Below is a small trained network, with its code and all its weights. Each question gives an input and a target symbol and asks what happens when units are switched off, that is, made to give their printed mean instead of their output.

import numpy as np


def w(rows, s, z=0):
    codes = np.array(rows[::2]) - 128.0
    scale = np.full(codes.shape[1], s)
    scale[-1] = z or s
    return codes * scale


def norm(h):
    return h / np.sqrt((h * h).mean(-1, keepdims=True) + 1e-5)


def f(y):
    return np.maximum(y, 0)


def softmax(a):
    e = np.exp(a - a.max(-1, keepdims=True))
    return e / e.sum(-1, keepdims=True)


def log_softmax(a):
    a = a - a.max(-1, keepdims=True)
    return a - np.log(np.exp(a).sum(-1, keepdims=True))


def net(x, mask):
    ids = ['αζλπτφψω'.index(c) for c in x.split()]
    T = len(ids)
    res = E[ids] + P[:T]
    u = 0
    for l in range(2):
        q, k, v = (norm(res) @ M[l].T for M in (Q, K, V))
        z = softmax(np.where(np.tri(T) > 0, q @ k.T / 2**0.5, -1e9)) @ v
        res = res + np.where(mask[u], z, O[l][:, -1]) @ O[l][:, :-1]
        u += 1
        y = f(norm(res) @ A[l][:, :-1].T + A[l][:, -1])
        res = res + np.where(mask[u : u + 4], y, B[l][:, -1]) @ B[l][:, :-1]
        u += 4
    return log_softmax(norm(res)[-1] @ U[:, :-1].T + U[:, -1])


Q, K, V, O, A, B = {}, {}, {}, {}, {}, {}
E = w([
[184,107,88,81,158,92],'α',
[128,95,167,152,130,163],'ζ',
[128,124,60,32,156,155],'λ',
[160,81,146,124,107,183],'π',
[203,112,144,91,151,129],'τ',
[94,181,202,109,112,140],'φ',
[164,151,177,183,151,83],'ψ',
[69,127,128,103,129,6],'ω',
],0.023)
P = w([
[69,101,197,44,88,76],'0',
[113,111,190,61,120,107],'1',
[121,113,189,69,137,134],'2',
[126,117,185,83,151,156],'3',
[128,119,177,100,162,172],'4',
[135,118,182,117,170,192],'5',
[144,120,172,130,175,207],'6',
[150,121,171,139,174,226],'7',
[149,121,153,148,176,240],'8',
[147,126,149,166,169,242],'9',
[149,124,147,169,170,251],'10',
],0.011)
Q[0] = w([
[65,253,84,98,150,61],'L0H1',
[111,62,24,52,144,115],'L0H1',
],0.012)
K[0] = w([
[165,71,122,129,100,23],'L0H1',
[88,186,114,179,247,47],'L0H1',
],0.012)
V[0] = w([
[152,253,182,32,119,102],'L0H1',
[186,136,95,159,9,187],'L0H1',
],0.0061)
O[0] = w([
[91,180,148,112,161,179,213],'L0H1',
[194,251,87,109,152,167,2],'L0H1',
],0.013,0.0019)
A[0] = w([
[50,123,97,116,190,254,37],'L0N1',
[184,218,129,71,104,226,17],'L0N2',
[121,93,228,245,53,160,2],'L0N3',
[208,75,116,145,229,33,107],'L0N4',
],0.0074,0.0034)
B[0] = w([
[132,191,158,85,125,217,217],'L0N1',
[140,47,129,105,202,229,203],'L0N2',
[126,82,102,67,90,195,253],'L0N3',
[94,91,125,169,145,253,217],'L0N4',
],0.012,0.0047)
Q[1] = w([
[96,110,148,187,79,2],'L1H1',
[237,76,109,159,74,210],'L1H1',
],0.011)
K[1] = w([
[26,88,143,115,156,1],'L1H1',
[178,53,20,232,190,205],'L1H1',
],0.0097)
V[1] = w([
[231,183,106,150,1,159],'L1H1',
[97,91,109,57,20,166],'L1H1',
],0.0088)
O[1] = w([
[140,131,138,81,3,159,3],'L1H1',
[118,199,25,198,86,183,243],'L1H1',
],0.011,0.0041)
A[1] = w([
[216,138,71,26,95,141,2],'L1N1',
[119,164,155,94,88,4,106],'L1N2',
[235,138,144,70,226,112,159],'L1N3',
[105,166,134,98,141,9,47],'L1N4',
],0.011,0.0059)
B[1] = w([
[84,16,111,253,76,108,148],'L1N1',
[165,185,21,151,79,64,137],'L1N2',
[191,101,114,91,22,159,253],'L1N3',
[113,199,81,135,60,77,145],'L1N4',
],0.013,0.0055)
U = w([
[195,66,52,157,232,149,16],'α',
[174,35,201,77,62,74,171],'ζ',
[119,53,222,203,149,112,174],'λ',
[158,132,107,175,126,129,77],'π',
[124,128,111,182,114,70,253],'τ',
[86,101,67,254,65,179,83],'φ',
[164,217,70,103,199,171,121],'ψ',
[75,185,205,166,123,162,74],'ω',
],0.0084,0.0045)

Each question gives the input, a string of symbols that net reads in full, and the target symbol t.
The units are the heads (2 rows each of Q, K, V and O) and the neurons (one row each of A and B). Each row of codes is followed by its name. A weight is (code - 128) times the scale printed after its matrix; where a second scale follows, it is the last column's (O, A, B and U).
mask holds one flag per unit, layer by layer, with each layer's heads first. A switched-off unit (its flag False) gives its mean, the last column of its rows in O or B, instead of its output. The means were averaged over made-up inputs and are rounded, as every weight is.
A unit's drop is (log p(t) with every unit on - log p(t) with that unit switched off) / (log p(t) with every unit on - log p(t) with every unit switched off).
The circuit of an input: a set's keep is (log p(t) with only the set's units on - log p(t) with every unit switched off) / (log p(t) with every unit on - log p(t) with every unit switched off). Starting from all 10 units, units are removed one at a time, each time the one whose removal leaves the highest keep (on an exact tie, the one counted first), for as long as the keep stays at least 0.8.
units of the circuit, in order: the units of the circuit, biggest drop first
top k neurons: the k neurons with the biggest drops, biggest first
k most important neurons of layer l: the k neurons of layer l with the biggest drops, biggest first
drop of u: that unit's drop, to one decimal
input α π ψ ψ α α, target ζ: units of the circuit, in order => [L1H1; L0H1]
input ω ψ ζ, target φ: top 2 neurons => [L0N3; L0N2]
input ψ ζ α π α ψ τ, target ζ: units of the circuit, in order => [L1N3]
input π ψ ζ ψ α φ ψ ζ, target ζ: units of the circuit, in order => [L1H1; L0H1; L0N4]
input φ φ λ φ ψ φ π α π π ψ, target ζ: units of the circuit, in order => [L1H1; L0H1; L0N1]
input τ ζ π ω ζ λ ψ ζ ψ ψ φ, target ζ: top 3 neurons => [L1N3; L0N4; L0N2]
input ζ φ λ ψ τ ζ π ζ ψ π, target ζ: top 3 neurons => [L0N4; L0N1; L1N3]
input π ψ ψ φ ψ λ, target ζ: units of the circuit, in order => [L1H1; L0H1]
input φ α φ α α π τ λ ω ψ π, target ζ: units of the circuit, in order => [L1H1; L0H1; L0N4]
input τ π π ζ φ φ φ ψ, target ζ: units of the circuit, in order => [L1H1; L0H1; L1N3]
input τ ψ π ψ φ λ, target ζ: top 4 neurons => [L0N4; L0N2; L1N3; L1N1]
input π ζ φ ζ ζ ψ α ζ ψ ζ, target ζ: top 2 neurons => [L0N4; L0N1]
input ψ ζ π ψ φ φ, target ζ: top 4 neurons => [L0N4; L0N2; L1N3; L0N1]
input π φ ζ φ, target ψ: most important neuron of layer 0 => [L0N2]
input ζ τ ζ φ τ λ ζ π ω ω, target λ: drop of L1H1 => 0.1
input π ψ λ ζ α τ ψ τ, target ζ: drop of L1N3 => 0.4
input ζ π α ζ φ, target ψ: drop of L1H1 => 0.2
input ψ ζ π ω φ ζ ζ ζ ω ω, target λ: drop of L1H1 => 0.2
